Below is a small trained network, with its code and all its weights. Each question gives an input and a class and asks what happens when units are switched off, that is, made to give their printed mean instead of their output.

import numpy as np


def w(rows, s, z=0):
    codes = np.array(rows[::2]) - 128.0
    scale = np.full(codes.shape[1], s)
    scale[-1] = z or s
    return codes * scale


def norm(h):
    return h / np.sqrt((h * h).mean(-1, keepdims=True) + 1e-5)


def f(y):
    return np.maximum(y, 0)


def log_softmax(a):
    a = a - a.max(-1, keepdims=True)
    return a - np.log(np.exp(a).sum(-1, keepdims=True))


def net(x, mask):
    res = np.array(x, float).reshape(1, 6) / 4 @ E
    u = 0
    for l in range(2):
        y = f(norm(res) @ A[l][:, :-1].T + A[l][:, -1])
        res = res + np.where(mask[u : u + 14], y, B[l][:, -1]) @ B[l][:, :-1]
        u += 14
    return log_softmax(norm(res)[-1] @ U[:, :-1].T + U[:, -1])


A, B = {}, {}
E = w([
[130,23,118,196,252],'x0',
[54,44,118,220,123],'x1',
[226,200,217,16,186],'x2',
[130,205,54,195,144],'x3',
[34,185,164,150,175],'x4',
[29,89,62,57,190],'x5',
],0.00041)
A[0] = w([
[208,128,155,53,67,47],'0.n1',
[42,97,147,135,72,122],'0.n2',
[123,193,170,16,199,94],'0.n3',
[107,153,61,67,105,192],'0.n4',
[185,139,212,71,231,141],'0.n5',
[166,6,83,192,98,121],'0.n6',
[85,113,221,49,112,67],'0.n7',
[137,216,124,160,61,150],'0.n8',
[104,232,119,74,99,9],'0.n9',
[27,109,104,139,254,207],'0.n10',
[198,144,155,24,144,172],'0.n11',
[120,217,153,85,138,126],'0.n12',
[102,66,202,124,93,49],'0.n13',
[134,231,170,100,164,148],'0.n14',
],0.0018,0.0011)
B[0] = w([
[43,130,55,152,118,174],'0.n1',
[203,82,141,87,99,176],'0.n2',
[181,75,143,197,173,206],'0.n3',
[88,190,142,104,100,193],'0.n4',
[215,2,160,130,161,223],'0.n5',
[144,161,187,110,236,206],'0.n6',
[177,75,172,140,123,163],'0.n7',
[75,143,125,134,183,190],'0.n8',
[138,111,155,215,214,159],'0.n9',
[73,165,36,175,77,255],'0.n10',
[151,120,97,178,93,225],'0.n11',
[160,105,185,99,195,186],'0.n12',
[204,115,180,144,178,145],'0.n13',
[112,132,175,73,148,201],'0.n14',
],0.0023,0.0016)
A[1] = w([
[208,96,184,103,158,110],'1.n1',
[129,161,43,190,174,115],'1.n2',
[108,121,63,70,20,114],'1.n3',
[203,71,190,125,129,118],'1.n4',
[184,62,203,119,119,114],'1.n5',
[255,122,152,117,154,91],'1.n6',
[230,83,190,130,130,106],'1.n7',
[133,195,153,100,156,91],'1.n8',
[141,127,122,247,81,108],'1.n9',
[164,116,98,92,164,5],'1.n10',
[116,154,185,83,151,141],'1.n11',
[144,81,212,85,132,122],'1.n12',
[83,153,85,102,20,118],'1.n13',
[222,108,165,126,153,98],'1.n14',
],0.0028,0.0029)
B[1] = w([
[135,45,197,54,41,237],'1.n1',
[96,50,168,130,124,213],'1.n2',
[22,238,67,36,55,164],'1.n3',
[189,78,214,67,36,245],'1.n4',
[214,58,238,40,57,234],'1.n5',
[142,21,208,78,21,231],'1.n6',
[198,47,234,31,38,251],'1.n7',
[188,153,212,156,155,145],'1.n8',
[66,33,71,106,194,177],'1.n9',
[142,100,254,166,106,128],'1.n10',
[186,102,174,145,118,167],'1.n11',
[221,65,167,72,39,208],'1.n12',
[83,199,99,24,51,173],'1.n13',
[140,75,157,71,32,223],'1.n14',
],0.0028,0.002)
U = w([
[79,100,75,217,230,49],'0',
[236,240,21,230,226,3],'1',
[4,236,17,24,23,190],'2',
[230,18,238,30,14,253],'3',
[221,251,206,196,221,4],'4',
[19,21,25,243,234,212],'5',
[233,238,32,225,231,3],'6',
],0.0038,0.0032)

Each question gives the input, the list of numbers given to net, and the class t.
The units are the neurons (one row each of A and B). Each row of codes is followed by its name. A weight is (code - 128) times the scale printed after its matrix; where a second scale follows, it is the last column's (A, B and U).
mask holds one flag per neuron, layer by layer. A switched-off neuron (its flag False) gives its mean, the last column of its row in B, instead of its output. The means were averaged over made-up inputs and are rounded, as every weight is.
A unit's drop is (log p(t) with every unit on - log p(t) with that unit switched off) / (log p(t) with every unit on - log p(t) with every unit switched off).
unit that matters most: the unit with the biggest drop
top k neurons: the k neurons with the biggest drops, biggest first
top k neurons in layer l: the k neurons of layer l with the biggest drops, biggest first
drop of u: that unit's drop, to one decimal
input [5,-6,-3,-3,7,2], class 5: unit that matters most -> 0.n10
input [0,-8,-2,-2,8,7], class 0: top 2 neurons -> (0.n10 1.n7)
input [4,3,-5,-1,-8,7], class 0: top 2 neurons -> (0.n6 1.n7)
input [-8,3,2,4,7,8], class 0: top 2 neurons -> (0.n9 1.n7)
input [-1,-4,-6,7,-7,0], class 0: top 3 neurons in layer 0 -> (0.n6 0.n10 0.n8)
input [-1,4,-7,2,-7,1], class 0: top 2 neurons -> (0.n6 0.n5)
input [6,5,-4,-2,1,-5], class 5: top 2 neurons -> (0.n5 0.n10)
input [7,-8,-1,1,-7,8], class 5: top 2 neurons -> (0.n10 1.n7)
input [-1,7,-3,0,-8,5], class 0: top 2 neurons -> (0.n6 1.n7)
input [4,6,-5,-3,-8,4], class 0: top 2 neurons -> (0.n5 1.n7)
input [-2,7,-1,7,-7,0], class 0: top 2 neurons in layer 0 -> (0.n5 0.n6)
input [-6,0,-2,-4,-3,-2], class 2: top 2 neurons in layer 0 -> (0.n1 0.n5)
input [-1,-4,-2,8,4,8], class 2: drop of 1.n4 -> -0.1
input [-5,-6,1,8,6,-2], class 4: drop of 1.n4 -> 0.1
input [-6,2,3,6,-2,2], class 4: drop of 1.n4 -> 0.1
input [-3,0,-8,6,3,-7], class 5: top neuron -> (1.n9)
